Below is a small trained network, with its code and all its weights. Each question gives an input and a class and asks what happens when units are switched off, that is, made to give their printed mean instead of their output.

import numpy as np


def w(rows, s, z=0):
    codes = np.array(rows[::2]) - 128.0
    scale = np.full(codes.shape[1], s)
    scale[-1] = z or s
    return codes * scale


def norm(h):
    return h / np.sqrt((h * h).mean(-1, keepdims=True) + 1e-5)


def f(y):
    return y / 2 * (1 + np.tanh(0.7978845608 * (y + 0.044715 * y**3)))


def log_softmax(a):
    a = a - a.max(-1, keepdims=True)
    return a - np.log(np.exp(a).sum(-1, keepdims=True))


def net(x, mask):
    res = np.array(x, float).reshape(1, 3) / 4 @ E
    u = 0
    for l in range(4):
        y = f(norm(res) @ A[l][:, :-1].T + A[l][:, -1])
        res = res + np.where(mask[u : u + 8], y, B[l][:, -1]) @ B[l][:, :-1]
        u += 8
    return log_softmax(norm(res)[-1] @ U[:, :-1].T + U[:, -1])


A, B = {}, {}
E = w([
[133,160,194,174,142,108,8],'x0',
[196,85,121,83,184,102,115],'x1',
[122,113,227,31,153,249,115],'x2',
],0.0012)
A[0] = w([
[129,102,30,163,117,65,251,140],'0.n1',
[172,117,175,126,172,169,110,92],'0.n2',
[45,171,159,242,77,94,97,124],'0.n3',
[96,130,216,138,164,192,31,3],'0.n4',
[148,150,156,216,125,24,51,53],'0.n5',
[83,145,149,133,82,180,104,232],'0.n6',
[118,97,197,49,108,171,222,149],'0.n7',
[141,131,124,97,119,141,155,44],'0.n8',
],0.0027,0.0014)
B[0] = w([
[111,167,252,40,73,105,58,248],'0.n1',
[147,163,101,97,123,68,175,144],'0.n2',
[62,128,68,44,89,194,103,202],'0.n3',
[115,116,117,87,43,27,156,182],'0.n4',
[120,79,66,180,176,250,140,180],'0.n5',
[98,165,96,125,77,133,197,205],'0.n6',
[143,177,17,200,158,168,133,223],'0.n7',
[142,125,110,157,166,113,68,106],'0.n8',
],0.0022,0.0017)
A[1] = w([
[82,131,157,138,167,189,136,109],'1.n1',
[92,159,120,129,170,121,124,168],'1.n2',
[116,52,140,166,143,64,67,142],'1.n3',
[105,135,124,133,104,126,142,104],'1.n4',
[188,73,211,56,131,19,119,35],'1.n5',
[186,16,121,254,214,128,92,6],'1.n6',
[97,214,137,121,66,162,141,131],'1.n7',
[163,140,163,105,143,43,122,115],'1.n8',
],0.0028,0.0015)
B[1] = w([
[170,152,95,199,82,73,121,133],'1.n1',
[209,73,150,167,111,123,142,150],'1.n2',
[86,201,90,65,119,254,217,132],'1.n3',
[158,160,164,175,152,125,113,133],'1.n4',
[131,135,62,140,12,249,143,194],'1.n5',
[33,232,180,27,187,81,205,102],'1.n6',
[112,115,178,204,169,106,190,247],'1.n7',
[150,128,136,31,49,221,112,151],'1.n8',
],0.0021,0.0014)
A[2] = w([
[34,212,237,152,5,80,134,9],'2.n1',
[125,122,247,115,88,105,106,90],'2.n2',
[139,211,126,196,142,126,145,244],'2.n3',
[136,159,82,73,246,116,125,39],'2.n4',
[127,190,44,241,126,144,208,156],'2.n5',
[109,210,199,120,245,134,59,255],'2.n6',
[238,59,104,27,151,102,140,141],'2.n7',
[107,133,102,40,224,153,106,202],'2.n8',
],0.0026,0.00053)
B[2] = w([
[199,93,122,101,250,14,117,252],'2.n1',
[92,98,67,95,70,51,183,146],'2.n2',
[150,50,124,69,137,194,186,161],'2.n3',
[96,161,95,122,179,49,202,122],'2.n4',
[138,106,232,99,107,214,128,199],'2.n5',
[95,129,25,55,63,107,208,133],'2.n6',
[129,173,135,213,121,149,16,173],'2.n7',
[144,181,61,190,117,25,209,149],'2.n8',
],0.0021,0.002)
A[3] = w([
[86,110,111,209,121,171,82,8],'3.n1',
[212,161,78,192,236,127,131,48],'3.n2',
[135,166,105,125,60,214,134,115],'3.n3',
[107,76,186,90,121,2,133,63],'3.n4',
[104,167,130,132,133,121,111,145],'3.n5',
[67,131,147,106,97,116,143,119],'3.n6',
[145,110,141,101,133,82,163,130],'3.n7',
[177,146,91,99,65,170,122,104],'3.n8',
],0.004,0.0015)
B[3] = w([
[122,82,32,123,149,171,80,143],'3.n1',
[152,158,135,246,133,102,94,156],'3.n2',
[134,89,167,102,116,48,107,249],'3.n3',
[136,77,162,134,254,77,75,253],'3.n4',
[180,87,100,112,118,138,162,129],'3.n5',
[167,132,96,147,160,123,85,138],'3.n6',
[118,108,106,129,150,112,91,158],'3.n7',
[119,146,156,122,98,94,95,214],'3.n8',
],0.0033,0.0016)
U = w([
[130,63,174,108,238,49,76,244],'0',
[163,146,164,52,20,91,61,220],'1',
[134,96,227,145,120,217,225,6],'2',
[189,190,124,254,130,124,110,77],'3',
[73,65,35,145,117,200,62,53],'4',
[99,198,41,88,151,92,194,96],'5',
],0.0085,0.0013)

Each question gives the input, the list of numbers given to net, and the class t.
The units are the neurons (one row each of A and B). Each row of codes is followed by its name. A weight is (code - 128) times the scale printed after its matrix; where a second scale follows, it is the last column's (A, B and U).
mask holds one flag per neuron, layer by layer. A switched-off neuron (its flag False) gives its mean, the last column of its row in B, instead of its output. The means were averaged over made-up inputs and are rounded, as every weight is.
A unit's drop is (log p(t) with every unit on - log p(t) with that unit switched off) / (log p(t) with every unit on - log p(t) with every unit switched off).
The circuit of an input: a set's keep is (log p(t) with only the set's units on - log p(t) with every unit switched off) / (log p(t) with every unit on - log p(t) with every unit switched off). Starting from the 12 units with the biggest drops (on a tie, the unit counted first), units are removed one at a time, each time the one whose removal leaves the highest keep (on an exact tie, the one counted first), for as long as the keep stays at least 0.8.
circuit, biggest first: the units of the circuit, biggest drop first
most important unit: the unit with the biggest drop
k most important neurons: the k neurons with the biggest drops, biggest first
top k neurons in layer l: the k neurons of layer l with the biggest drops, biggest first
input [2,-5,0], class 4: circuit, biggest first	(0.n1 0.n3)
input [1,4,7], class 1: circuit, biggest first	(0.n5 0.n4 1.n5 3.n4)
input [-1,-6,-1], class 0: circuit, biggest first	(2.n1)
input [1,-7,-5], class 4: 4 most important neurons	(0.n5 0.n3 0.n4 1.n6)
input [4,-2,0], class 4: 2 most important neurons	(0.n5 0.n1)
input [1,4,-8], class 5: 4 most important neurons	(1.n6 0.n5 0.n4 1.n3)
input [-5,1,1], class 3: 3 most important neurons	(0.n7 1.n5 0.n6)
input [3,6,-8], class 5: 3 most important neurons	(1.n6 0.n5 1.n3)
input [1,-6,7], class 0: 4 most important neurons	(0.n5 0.n4 2.n1 1.n5)
input [4,4,-2], class 5: 2 most important neurons	(1.n6 0.n5)
input [-1,-8,-4], class 0: 3 most important neurons	(0.n1 2.n1 0.n7)
input [4,1,-7], class 5: top 4 neurons in layer 0	(0.n5 0.n7 0.n6 0.n4)
input [4,6,0], class 5: 2 most important neurons	(1.n6 0.n1)
input [-4,2,1], class 3: 2 most important neurons	(0.n7 0.n4)
input [2,8,0], class 5: top 2 neurons in layer 0	(0.n1 0.n4)
input [5,1,8], class 1: top 3 neurons in layer 1	(1.n5 1.n6 1.n8)
input [-2,5,-6], class 1: most important unit	0.n1
input [-2,6,6], class 3: top 2 neurons in layer 0	(0.n1 0.n7)
input [-1,8,-1], class 1: top 2 neurons in layer 1	(1.n5 1.n8)
input [5,-1,-4], class 4: most important unit	0.n3
